Each row is shifted at random along 6 fixed directions that mean nothing.
Known rows, with every way that one mark hangs from another:
{tafop {netevek vuzo} {petidu bugu pepa} {ziluf {fedo nuzo}}}: [  72  102 -134 -362   47  196  103 -371   96 -116 -149   53   59   28
  275 -180   48  113 -282  115 -291  222 -101 -125 -189   28   47   54
  168  -93  177  409 -149 -336   23 -532  213  276   42 -161  168 -284
  219  -48   78 -201  193]
{dururug {bugu {teza {netevek fedo} vuzo}}}: [  -9  163 -231 -291  -83  116  -40 -294  236  173   72   50  -67   81
  114   29  -20  187  -58   82 -112    3   98  227 -111  138  -19   18
  -63 -132   -9  256  -31   40 -161  -96  -95  110 -188   57   -7   61
  357 -293   88   51  -76]
{vuzo {dururug {bugu leta {teza netevek}} {fedo nuzo} pepa}}: [  88 -223  -60 -339  -31  563 -179 -249  -66 -335 -115  -22 -217   51
  211   32 -271  215  394 -521  -43   27  -52  245  399  -99  -68   65
  122 -285   71  336  -71  -63  115 -180 -129  722 -447 -584   -9  252
  114  447   50  327  113]
{petidu bugu leta {tafop {fedo {nuzo dururug}} {ziluf netevek}}}: [ -27  189   63 -476  -95  215   12 -422   -6 -204   56 -140  175    1
  389  212 -234 -119 -156  289 -526 -125  290 -251  121   93 -177 -333
 -219   70   47  -22  124 -102  195  -58  262  300 -205 -244 -110  -44
  -89  343  -89  118  193]
{leta {dururug fedo {pepa {tafop {petidu bugu}}}} {nuzo ziluf}}: [-103  -27   -7 -197    8  300 -115 -210   57  231 -200  321  -75  -27
  255   20  -88  209   15  -37 -109  -11    0   88  -55  220  -69  373
  122 -137   31  335  -92   42 -130    1  143   47 -429  167  -90  -75
  254  292   56   95  213]
{pepa {dururug {bugu {teza vuzo ziluf}}} {tafop netevek}}: [  41  129 -197 -253  -47  138  -55 -272  229  160   14  156 -109  -15
  200   44 -157   40    3   18  -23 -111   21   84    9  168 -107  430
  -32  -96  -29  221 -171   -3  -37 -218   19  230 -398  163 -153   21
  255 -238   21 -162  113]
{pepa {dururug bugu} {tafop {fedo nuzo} netevek petidu ziluf}}: [ 140  237 -147 -331  131  -30   -4 -542   61  -58 -166  121   84  -20
  251  106  -29   28 -172  264 -208 -137   92 -374  -14  106  -35  276
   66  -80  -39  251 -135  -70  -11 -431  162  212 -148   16   21 -232
  131 -155    2  -94  217]
{bugu {teza netevek {vuzo dururug} ziluf}}: [ -48 -120  -83 -374   -1  135  164 -412  145   23   -2  135  -38   14
  124 -471 -121   18 -446   49  -37  242 -109  -44 -262  297 -100  104
   16   66   53  222 -363 -230  -44 -319  185   94 -377   58  137 -289
  350 -173  375 -456  -61]
{netevek {fedo {dururug {bugu {petidu leta pepa}}} {nuzo ziluf}}}: [ -60  297  -95 -309  -10  -80   70 -627   95  106  110    9  151  -40
  185  150  -53 -172 -307  411 -503 -114  366   44  -30  262  -52 -256
 -246   82   -9   88   11   33   72  172  175 -122 -299  144   33  -94
  172 -216 -180  119  -30]
{bugu {leta nuzo} {petidu {pepa dururug {tafop fedo}}}}: [ 105  304 -399 -468   22   97  -15   84  296  133   51   40  -79  -34
   77   33  129  -44  120  -98 -187  -53   12  194   33  -86  182   97
  101 -212   61  388  -91   31  -97  -81 -125  297 -458  298  -39   90
  328 -159 -158 -139  126]
{teza {vuzo {dururug {pepa {tafop netevek}}}}}: [ 228 -123   89 -324  128  137   11 -442 -148 -539  -89 -170   29  291
  105  -74  -72 -154 -237 -106  -46   75   26 -238  306 -113   -9  -85
   69  -56   14   56  -56  -96  135 -195  159  433 -391 -272  153 -223
   32   56  128   28  129]
{pepa {tafop {fedo dururug} ziluf}}: [  58 -101   53 -272   38  102  -55 -174  -42  -84  -77  111   -1  -74
  155  -95 -174 -196 -253   42 -162  -11   20 -179   88  117 -203  298
 -100   74  -29  -51 -227 -213   68 -238  263  188 -345  -96  -21 -232
   65  112   33 -166  123]
{bugu {leta {nuzo dururug}} {teza vuzo}}: [ -12 -143  -57 -362   64  236  243  -17  174 -312 -164  144  -93 -130
   82 -247 -102  180  157 -300   94  120 -151 -220   14    9    5 -155
  287 -185  133  207 -233 -239   26  -63    5  475 -140 -244   65  -88
  316   92  285 -183   76]
{netevek {fedo nuzo} vuzo}: [ 124   53 -235 -238  107  178  169 -109  152  -49  -96   75 -138   62
 -102 -104  114   94  -59 -158   23  129 -107  239  -19  -92   87  -50
  175 -224   -5  235 -128 -233   16 -263    6  201  -28  -95  117  -79
  363 -338    5   -4    9]
{fedo {dururug pepa} {nuzo {ziluf {tafop petidu}}}}: [  33   54   18 -158   76  237   31 -407   84  -22  -94   95   28  -49
  205  -96 -167  154  -46  -66 -169   11  104 -243  107   96 -117  -69
   -3 -111   11  239 -112  -63   -2 -173  162  279 -117 -165   21 -107
  184   34    4  159  134]
{pepa {dururug bugu} {tafop {netevek vuzo} ziluf}}: [ 245    4 -199 -191   -3  206 -114 -297   60 -165  -54  -42 -129  190
  139    0  -89  -37   56 -215   20   41 -116  102  231 -193   52  397
   71 -190   59  250 -123  -98   31 -397   -6  473 -317 -150  -25  -12
  104  -42 -112   -2  264]
{ziluf {tafop {netevek fedo vuzo} {petidu {bugu leta} pepa}}}: [ 169  101 -216 -418    2  223    5 -289  198 -156  -37  -64  -56  157
   96   51   60  -42   -6 -118 -248  116   -2  169  113 -222   83  -48
  107 -146  131  277   -7 -186   84 -185  -62  408 -117 -188   14   14
  253 -144 -175  -55  156]
{teza vuzo {ziluf {netevek {fedo nuzo}}}}: [ 181   60  -99 -483 -202  132 -113 -470  104  -52   17 -227   50  270
  209 -158 -136  -34 -392   12 -340  148  165  202   83   15   10 -404
 -309   13   58  151   44   47  -81 -112  106  430 -349 -106  162 -115
  236  -79   27  132   45]
{fedo {nuzo {dururug pepa}}}: [ -35  -47  -52 -120  109  213   82 -236   93  155   22  219 -108 -120
  -11 -218  -80  -22 -113 -116   53  -25  -86  -70   11  185 -109  233
   32  -23  -24  164 -301 -175   89 -153  125   44 -192   42  -41 -134
  176 -171   -8 -140  -71]
{vuzo {dururug bugu {pepa tafop}}}: [ 100   51   -6 -201  221   73   47 -445 -114 -344   19  -31  -10  228
  -13  199   31  -93  -95   44   39 -127  166 -156  216  -11  -18   97
   77  -56  -20  -14   -9   19  174   40   32   42 -339 -140   15  -63
   37  -10   14  148  -30]
{ziluf {netevek fedo} tafop}: [   5   12 -194 -357   20  230    0  -43  178  123  -23   51  -82   56
   91 -173   17  149 -212  -58  -81  118   20  251 -169   40   -2   44
  -34  -65   89  162  -90  -90  -26 -161    0  145 -147 -159  -32  -53
  337  -21   81  -36  -27]
{petidu bugu leta tafop}: [-131  399   -9 -279   35   57  217 -112   -2 -132  155 -117  163   29
  193  346   26   35  -73  446 -261 -161  331 -228  -65  115  -68 -387
  -45  -66  -39  -80  246   -3   56  124  157 -102   -8    0 -120   11
   30   89   63  178   -2]
{vuzo {dururug bugu pepa}}: [  33 -113 -127  -49  159  369  -59 -243   43  118   74  221 -262   93
 -144  -13  -27 -119   78 -319  142  -46 -132  138  186   22 -106  602
  123  -66    1  204 -271 -204  172 -144   -6   35 -368  -27 -153   52
  112  -86 -155  -45 -101]
{netevek {fedo dururug {nuzo {ziluf {tafop petidu}}}} vuzo}: [ 135  113 -168 -257  145   92  245 -447  181 -134 -213   44   45   79
   44 -218   76  141 -237   -2 -186  231   23  -78 -101  -58   96 -245
  190 -187   50  334 -111 -181  -51 -299  123  209   13 -161  237 -234
  425 -292   77   24  144]
{tafop {petidu bugu} {ziluf {fedo dururug} netevek}}: [ -68   26   -3 -237   -9  259   -6 -263  150   99  -70  241  -34 -202
  242   98 -240   47  -55  147 -266 -152   71 -244  -76  213 -302  276
  -77   84   87   29 -113 -294  160 -172  210  140  -54 -144 -239 -129
   92  149  -43 -126  121]
{ziluf {tafop {netevek fedo}}}: [ -22  -23   48 -342   49  218   43 -140  -11 -286 -141  132  -37  -52
  207  263 -151  272  103   42  -35 -102  139 -114   70   -8 -198 -185
   43 -131  -10 -103   92 -113  107  -11   42  350   84 -387 -148  -12
  125  232  154  174  102]
{pepa {dururug {fedo nuzo}} {tafop {petidu bugu leta}}}: [  28  147  -50 -301  -82  114 -105 -119  -63   41  -61  -88   82  -44
  350  -62 -123 -110 -289  184 -321    5   95  166   30  236  -54   92
 -141  -64  -13  231  -21   57  -49 -212  263  229 -578  112   39 -113
  135   52   23   -3  245]
{netevek {fedo nuzo} {vuzo {dururug {bugu leta teza}}}}: [  95 -131 -257 -340  -95  334 -203 -212  238  238   65  174 -297  -71
   12  -38 -163 -150   60 -354 -145   57  -73  701  181   46  -86  363
 -121  -83   28  275 -272 -271  125 -202  -46  344 -582  -23  -98  179
  313 -230 -277  -69   10]
{pepa {dururug {fedo nuzo}} {tafop {petidu bugu leta} ziluf}}: [ -51 -148  146 -159  126  418  173  -38  -92 -395 -338  295 -147 -288
  199  208 -320  -63  268 -133   26 -258 -141 -204  285  177 -362  457
  251  -71   15  -51 -204 -341  425 -158  273  412 -303 -304 -237  -90
  -24  236   21 -209  382]
{pepa {dururug {bugu teza}} {tafop netevek}}: [ -39  103  -69 -247   25  -10    1 -207   19  -73    2  110   14 -122
  315  101 -139  160  -68  238   16 -113  108  -52  -82  244  -93  213
  -27 -100  -33   59  -88   20  -31 -185   81  139 -259  -16  -79  -63
  143   14  186  -45  111]
{leta {dururug bugu pepa} nuzo}: [  61 -152  -58 -200  -45  217 -213 -298  -22  200   -4   93 -126  193
   35 -172  -33  -37 -164 -223 -100   94  -51  140   94   29   64  287
  -37  -47   69  273 -163   15  -94   73  108  145 -499   83   47 -118
  201  212  -62  147  -15]
{nuzo {fedo {dururug pepa}} {ziluf {netevek vuzo} {tafop petidu}}}: [  57 -220  121 -222   65  367   14 -429  116 -283 -189  188  -47   -6
  274 -107 -277  128    3 -240 -137   48    8  -40  223   81 -220    8
   66  -37  147   84 -129 -160  199    4  115  478 -249 -394  -52  -81
  175  158   -1   22  346]
{vuzo {dururug {bugu leta {petidu tafop}} {fedo {nuzo ziluf}}}}: [ 123   93 -361 -265   43  414  -54 -278  174   78   30 -100 -139  134
   26 -183   39  -53  164 -444 -208  219  -38  286  185 -191  173  211
  162 -251  128  636 -144  -93  -46 -291 -131  350 -530 -145   62  194
  297   87 -229  119   12]
{dururug {bugu leta petidu} {fedo nuzo} {pepa {tafop netevek}}}: [  95  -50 -223 -222  131  446  -32 -128   68 -161 -195   18 -218   -5
  122 -111   -6  199  361 -481  -27    8 -134  162  242  -90  111  408
  341 -328   87  555 -203  -72   45 -229 -177  494 -419 -379   53  115
  279  167  -11  137  114]
{leta {nuzo dururug {ziluf tafop}}}: [   4  190 -102 -357   66  -60  120 -478  163   -2    5   16  150  123
  127  -55   34   76 -284  189 -147   62  240 -268 -130   51   79 -370
  -65  -33   76  133   25  108 -105  135   75   27  -91  113   61 -155
  249  -26   62   71  -37]
{dururug {bugu leta {petidu tafop}} pepa}: [ -43  200 -107 -251  -31  101  -77 -276   64    7  142  -92   25   31
  199  112    4   70   19  115 -216  -83  258   84   51  144   29  -27
  -89  -61   65  184   20  122  -80  116  -80   35 -371  -76  -11   77
  153   14  -28  212  -26]
{vuzo {dururug fedo {pepa {tafop petidu}}}}: [ 119 -204   78 -202  338  217  173 -341 -201 -543 -272   72  -69  127
  -75  -31   17 -148  -98 -175  123   -5  -78 -270  233  -26  -66  256
  331  -63   24   18 -197 -216  273 -152  135  155 -323 -356   99 -238
   77   41  116  -99   89]
{tafop netevek {petidu leta {pepa {dururug bugu}}}}: [  41  150 -128 -232   76   61   63 -399  -23  -18   19    0   76   85
  184 -138   48  -91 -285  182 -212   81  -52 -172  -80   98   63  113
   81  -37   82  272 -146 -126    7 -306  188   81 -151   37   67 -231
   83 -135    8 -172  139]
{tafop {petidu leta pepa} ziluf}: [  76   66  -70 -259    1  238   10 -201  -36 -206  -16  -54   23  118
  161  -54  -32  -59  -46  -68 -167  117  -78 -107  120 -103   -1  -43
   50  -85  152  157  -64 -190   26 -294  107  310  -75 -194   41  -95
   16   68  -53  -49  220]
{bugu {leta {dururug fedo pepa}} {petidu {tafop netevek}}}: [  14   58 -161 -315  155  273  132 -192   89 -138 -163   77  -79  -30
   66    8   50  155  266 -166 -139  -42    7 -221   44 -123  102  119
  352 -225   62  322  -82 -129    3  -86  -79  216 -165 -280  -37  -28
  255  196   43   67   94]
{vuzo {dururug {bugu leta petidu} {pepa tafop}}}: [  23  -77 -132 -229  131  178  -20 -258   19  -71   44   46 -109   34
   65 -218   13  -99 -116 -152  -18   80  -34  154   62  116   38  409
  112  -37   99  291 -287  -82   61 -113   -9   91 -664  -38   63  -66
  210   31   51 -142    2]
{petidu bugu leta {pepa {tafop fedo}}}: [-129  269   31 -332  126   85  226    4  -49 -265   36   43  118  -23
  207  292   52  -33 -109  386 -206 -165  171 -163  -48  174 -112 -122
   98  -44  -19  -69   87  -74  171   71  192  -37 -134   21  -82  -79
   26   82  123  -58  113]
{bugu {teza {ziluf netevek}}}: [  83  -44 -182 -373   35  -20  145 -441  160  -38   89  -70  -21   92
  -28 -314  -35 -218 -381  -13  -53  124   11  -29  -86   96   39   34
 -140  119  119   30 -289 -184   75 -107   45   51 -249  -76  111 -191
  242 -237   -6 -323 -189]

Rows:
[   1  112 -171 -405  -46  -93   20 -218  203  -65  160  -44   -8 -196
  126   83 -112 -105   53   83 -171 -129  215   40   60  126  -32 -131
 -202   10   63  -11 -100  -75   18  125 -124  174 -327  -32  -56   59
  200 -155 -103 -106  -87]	{bugu leta petidu teza}
[-136  500 -212 -447  107  121  315 -132  194 -203   17   24  160 -154
  284  258   79  314  199  311 -321 -107  243 -272 -155   49   32 -507
  227 -274   27  267  137  -14  -52 -121  -38  146   77  -95  -10   81
  258  -49  129   81  176]	{bugu {petidu leta pepa {tafop {fedo {nuzo dururug}}}} teza}
[  10  151 -219 -431   16   88  182 -258  162 -139   28  -58   12  100
   88  -48  101   44  -62   86 -207   87   33   50 -138  -37  180 -129
  168 -149   90  287  -27  -95   -9  -56  -55  109 -163  -77  108  -48
  306  -50   91  -85  -13]	{petidu {bugu {leta {dururug fedo}} {teza {netevek vuzo}}} pepa}
[ -88 -241   -4 -154  -40  321   43 -294  159   32  -54  293 -132 -116
  192 -206 -247  122  -65 -130   40  135 -132  249  -63  204 -200  149
    1    2  113   74 -249 -233   98 -153   90  184 -190 -158 -126  -74
  182   24   55 -164  197]	{nuzo dururug {ziluf {netevek fedo vuzo}}}
[  35   93  -81 -226  -26  256  -98 -270  206   83   16  130  -50    4
  150  209 -145  -33  115  -74 -176  -68  108   -5  183   10 -204  144
  -83  -55   44  129  -22  -85   35  -37    6  270 -174   -7 -219  111
  117   -5 -252   25  130]	{nuzo {ziluf {tafop fedo {petidu bugu}}}}
[  23  143   -2 -229  155   13   99 -316   37  -86   13  127   54    3
   36  128  -19   -3 -100  135 -117 -171  216 -237   90   85  -94 -128
   -7  -49  -77  -50   22    1   73  164   87   14  -77  -23  -30  -82
  149  -89    5  136  -57]	{nuzo {fedo {dururug pepa}}}
[-143 -149   33 -248   62  187   37 -512   78   31 -125  223   22 -106
  251 -212 -169   34 -187   34 -152   66   85 -150 -122  296 -139  246
   23   83  123  186 -251  -97   73   27  115   25 -262 -229  -64 -154
  183  171  126 -112   -2]	{nuzo {dururug {bugu leta} fedo} {ziluf {tafop netevek}}}
[ -81  168  -82 -440  184  200  225  -59  156 -106 -150  103   71  -19
  172    2   73  153 -222  205 -272  -57  126 -227 -249  148  -65 -126
  133    7  190   64  -21 -148  168    4  137   69   21 -200  -80 -189
  264  -38  164 -150   97]	{ziluf fedo netevek {tafop {petidu leta pepa}}}
[  -9 -103   -5 -230  -18  365 -140 -200   63  156  -41  112 -109  -88
  203 -105 -234   75 -121 -121 -262  -82   71   80   62  224 -189  221
 -149   19   63  158 -162 -116  144  -57  180  276 -334 -236  -99  -57
  164  181  -26  143   -2]	{ziluf {fedo {dururug bugu pepa} nuzo} netevek}
[  11  293 -225 -268  134  113   74 -324  155  -96  183   67  -70   30
  -19  401   51  -17  258   63 -111 -248  212  -70  148  -58  -14    1
   85 -119    5  121   63  -55  150  102 -167   53 -199    6 -182  170
  108 -109 -188  109  -58]	{vuzo {dururug {bugu leta {petidu pepa}}}}
[-138  -28  187 -306   56  144   31 -113  -34 -117 -134  244   35 -253
  290  147 -236  154 -124  216 -116 -227  218 -148   -6  370 -313  -58
  -97   40  -14 -172  -46  -12  161  148  237  143 -240 -105 -138 -136
  106  140  215   50   93]	{ziluf {fedo {nuzo {dururug {pepa tafop}}}}}
[  53   26  -62 -242   99   73   34 -139   -3  -89 -161  129  -44  -44
  181   44  -59   35 -148  144   -4  -94    8   19  -43  160  -74  286
   76 -104  -84   70 -102  -97   45 -257  153  115 -264  -30  -56 -181
  173 -139  136  -97  184]	{pepa {dururug fedo} {tafop {netevek vuzo}}}
[  53   86  -40 -201   91   57  -12 -175   -1  -38   -6   50   13   23
   91   45  -31  -61 -159  108 -155  -70  120 -157   62   83 -100  176
  -12  -49  -79   53  -77  -45  -10  -94  138   86 -288  -14   -9 -119
  145    6   35   45   41]	{pepa {tafop {fedo {dururug bugu}}}}
[  67   40 -300  -98   52  445   -2    8  217  135  -98  195 -266   63
  -39  -63   66  323  320 -382   33  103 -164  376   26 -149   87  270
  316 -384   21  478 -120 -135 -105 -269 -163  259  -82 -201  -26  161
  397 -124   16  225  101]	{netevek {fedo {dururug {bugu leta} pepa}} vuzo}
[ 145  -13  -59 -303   35  141    0 -450  111  -96   28  -58  -20   55
   88  -33 -162 -151  -93 -159 -147    4   98 -109  256  -61  -66  -79
 -158   -8   43   72 -117 -140  155  -70   87  390 -188 -151  -33  -48
   97  -26 -225   17  -15]	{fedo {nuzo {ziluf {tafop netevek}}}}
[  23   43 -126 -424 -234  259 -348 -336  148  335  -76  218  -85  -67
  411  145 -233  131  -52   95 -405  -19   36  345  -16  138 -157  110
 -246  -62   27  228  -23 -168 -115 -306  141  341 -232   77 -174  -15
  158   24 -137   62  339]	{tafop {netevek fedo vuzo} {petidu {leta nuzo}} ziluf}
[ -13  199 -178 -262   25  337    0 -258  108  -27   13   87  -51  -30
  228  142  -17  163  181  -29 -235  -21   18  -69   58  -18  -50  170
  153 -178   56  373  -64 -176   16 -333    4  282  -91 -179  -58   50
  135  110  -98   55  143]	{dururug {bugu {petidu pepa {tafop {fedo nuzo} netevek ziluf}}}}
